Below is a small trained network, with its code and all its weights. Each question gives an input and a class and asks what happens when units are switched off, that is, made to give their printed mean instead of their output.

import numpy as np


def w(rows, s, z=0):
    codes = np.array(rows[::2]) - 128.0
    scale = np.full(codes.shape[1], s)
    scale[-1] = z or s
    return codes * scale


def f(y):
    return y / 2 * (1 + np.tanh(0.7978845608 * (y + 0.044715 * y**3)))


def log_softmax(a):
    a = a - a.max(-1, keepdims=True)
    return a - np.log(np.exp(a).sum(-1, keepdims=True))


def net(x, mask):
    res = np.array(x, float).reshape(1, 7) / 4 @ E
    y = f(res @ A[0][:, :-1].T + A[0][:, -1])
    res = res + np.where(mask, y, B[0][:, -1]) @ B[0][:, :-1]
    return log_softmax(res[-1] @ U[:, :-1].T + U[:, -1])


A, B = {}, {}
E = w([
[75,201,93,216,54,204],'x0',
[132,123,125,140,133,125],'x1',
[129,127,126,128,127,128],'x2',
[90,247,89,146,209,8],'x3',
[126,129,133,129,130,130],'x4',
[216,199,224,158,68,81],'x5',
[42,72,136,156,28,12],'x6',
],0.011)
A[0] = w([
[134,71,158,107,72,179,137],'n1',
[118,127,163,71,139,120,11],'n2',
[153,184,209,121,90,130,53],'n3',
[81,203,96,194,75,198,75],'n4',
[84,163,110,167,78,148,72],'n5',
[158,197,138,76,184,218,25],'n6',
[145,175,62,141,90,191,75],'n7',
[151,90,154,98,90,184,114],'n8',
[210,150,149,153,89,96,109],'n9',
[174,92,143,120,62,175,96],'n10',
[155,74,132,132,82,165,122],'n11',
[22,54,147,135,35,49,85],'n12',
[153,203,165,105,100,95,95],'n13',
[180,54,180,178,136,177,125],'n14',
[155,65,119,47,174,87,66],'n15',
[203,174,224,141,65,104,3],'n16',
[206,152,111,141,223,231,9],'n17',
[8,93,53,77,176,174,30],'n18',
[89,254,101,140,211,41,114],'n19',
[119,98,119,153,87,74,45],'n20',
[197,84,165,54,170,68,20],'n21',
],0.012,0.0041)
B[0] = w([
[59,154,97,76,125,154,207],'n1',
[118,135,139,154,149,112,136],'n2',
[159,85,94,174,66,119,174],'n3',
[92,113,200,165,200,89,203],'n4',
[129,139,210,145,158,107,173],'n5',
[190,168,118,101,138,97,198],'n6',
[126,139,200,138,135,49,173],'n7',
[93,133,113,109,121,120,193],'n8',
[134,61,112,144,117,122,178],'n9',
[79,139,97,117,125,166,196],'n10',
[83,159,103,126,122,144,190],'n11',
[232,189,107,83,168,82,250],'n12',
[131,98,104,146,96,172,172],'n13',
[78,151,108,94,129,148,197],'n14',
[99,122,183,184,170,73,183],'n15',
[153,96,111,200,75,177,201],'n16',
[193,163,108,113,145,113,217],'n17',
[186,10,110,175,52,212,206],'n18',
[35,138,73,67,95,160,226],'n19',
[169,182,116,113,145,128,169],'n20',
[98,116,212,123,171,89,191],'n21',
],0.012,0.02)
U = w([
[39,178,70,81,119,125,166],'0',
[243,221,116,91,150,99,4],'1',
[172,35,104,171,95,138,160],'2',
[95,141,253,146,168,85,190],'3',
],0.015,0.0015)

Each question gives the input, the list of numbers given to net, and the class t.
The units are the neurons (one row each of A and B). Each row of codes is followed by its name. A weight is (code - 128) times the scale printed after its matrix; where a second scale follows, it is the last column's (A, B and U).
mask holds one flag per neuron, in row order. A switched-off neuron (its flag False) gives its mean, the last column of its row in B, instead of its output. The means were averaged over made-up inputs and are rounded, as every weight is.
A unit's drop is (log p(t) with every unit on - log p(t) with that unit switched off) / (log p(t) with every unit on - log p(t) with every unit switched off).
The circuit of an input: a set's keep is (log p(t) with only the set's units on - log p(t) with every unit switched off) / (log p(t) with every unit on - log p(t) with every unit switched off). Starting from the 12 units with the biggest drops (on a tie, the unit counted first), units are removed one at a time, each time the one whose removal leaves the highest keep (on an exact tie, the one counted first), for as long as the keep stays at least 0.8.
circuit, biggest first: the units of the circuit, biggest drop first
most important unit: the unit with the biggest drop
k most important neurons: the k neurons with the biggest drops, biggest first
drop when u is switched off: that unit's drop, to one decimal
input [5,-1,-7,3,2,-5,-7], class 1: circuit, biggest first	[n17]
input [4,-2,0,7,-3,-8,-7], class 2: 3 most important neurons	[n18, n12, n1]
input [8,7,-6,-1,-3,-8,5], class 2: 2 most important neurons	[n18, n21]
input [8,7,2,-7,8,7,8], class 1: 2 most important neurons	[n12, n19]
input [7,-1,-2,-5,7,1,-4], class 3: 3 most important neurons	[n4, n7, n19]
input [1,4,-3,-3,-3,-5,2], class 2: 2 most important neurons	[n18, n19]
input [-3,2,-6,-8,6,-8,-7], class 0: 3 most important neurons	[n1, n14, n12]
input [-6,-5,-2,0,0,-5,-5], class 3: 2 most important neurons	[n15, n12]
input [8,-5,-6,-5,5,1,7], class 3: 4 most important neurons	[n4, n5, n17, n6]
input [-6,4,-2,2,1,5,-4], class 3: 2 most important neurons	[n21, n18]
input [5,3,-8,4,-2,-4,2], class 3: 3 most important neurons	[n4, n5, n1]
input [-7,3,3,6,-8,-2,4], class 3: 3 most important neurons	[n15, n21, n1]
input [-8,-3,7,2,-1,-5,1], class 3: 2 most important neurons	[n15, n21]
input [7,-1,6,6,0,-3,-3], class 3: most important unit	n4
input [7,2,-3,-8,-4,1,5], class 0: 2 most important neurons	[n1, n10]
input [3,-3,-7,7,-6,7,3], class 0: 2 most important neurons	[n19, n18]
input [-4,-3,-4,-8,7,5,8], class 0: 2 most important neurons	[n1, n10]
input [-6,-7,-4,7,0,-4,8], class 1: drop when n1 is switched off	0.2
input [2,0,5,-8,-6,-6,0], class 0: drop when n1 is switched off	0.1
input [2,-2,-8,1,-2,2,3], class 1: drop when n18 is switched off	0.8
input [7,4,-6,-4,3,-7,7], class 1: drop when n10 is switched off	0.0
input [0,-8,-4,-6,-5,3,5], class 0: circuit, biggest first	[n1]
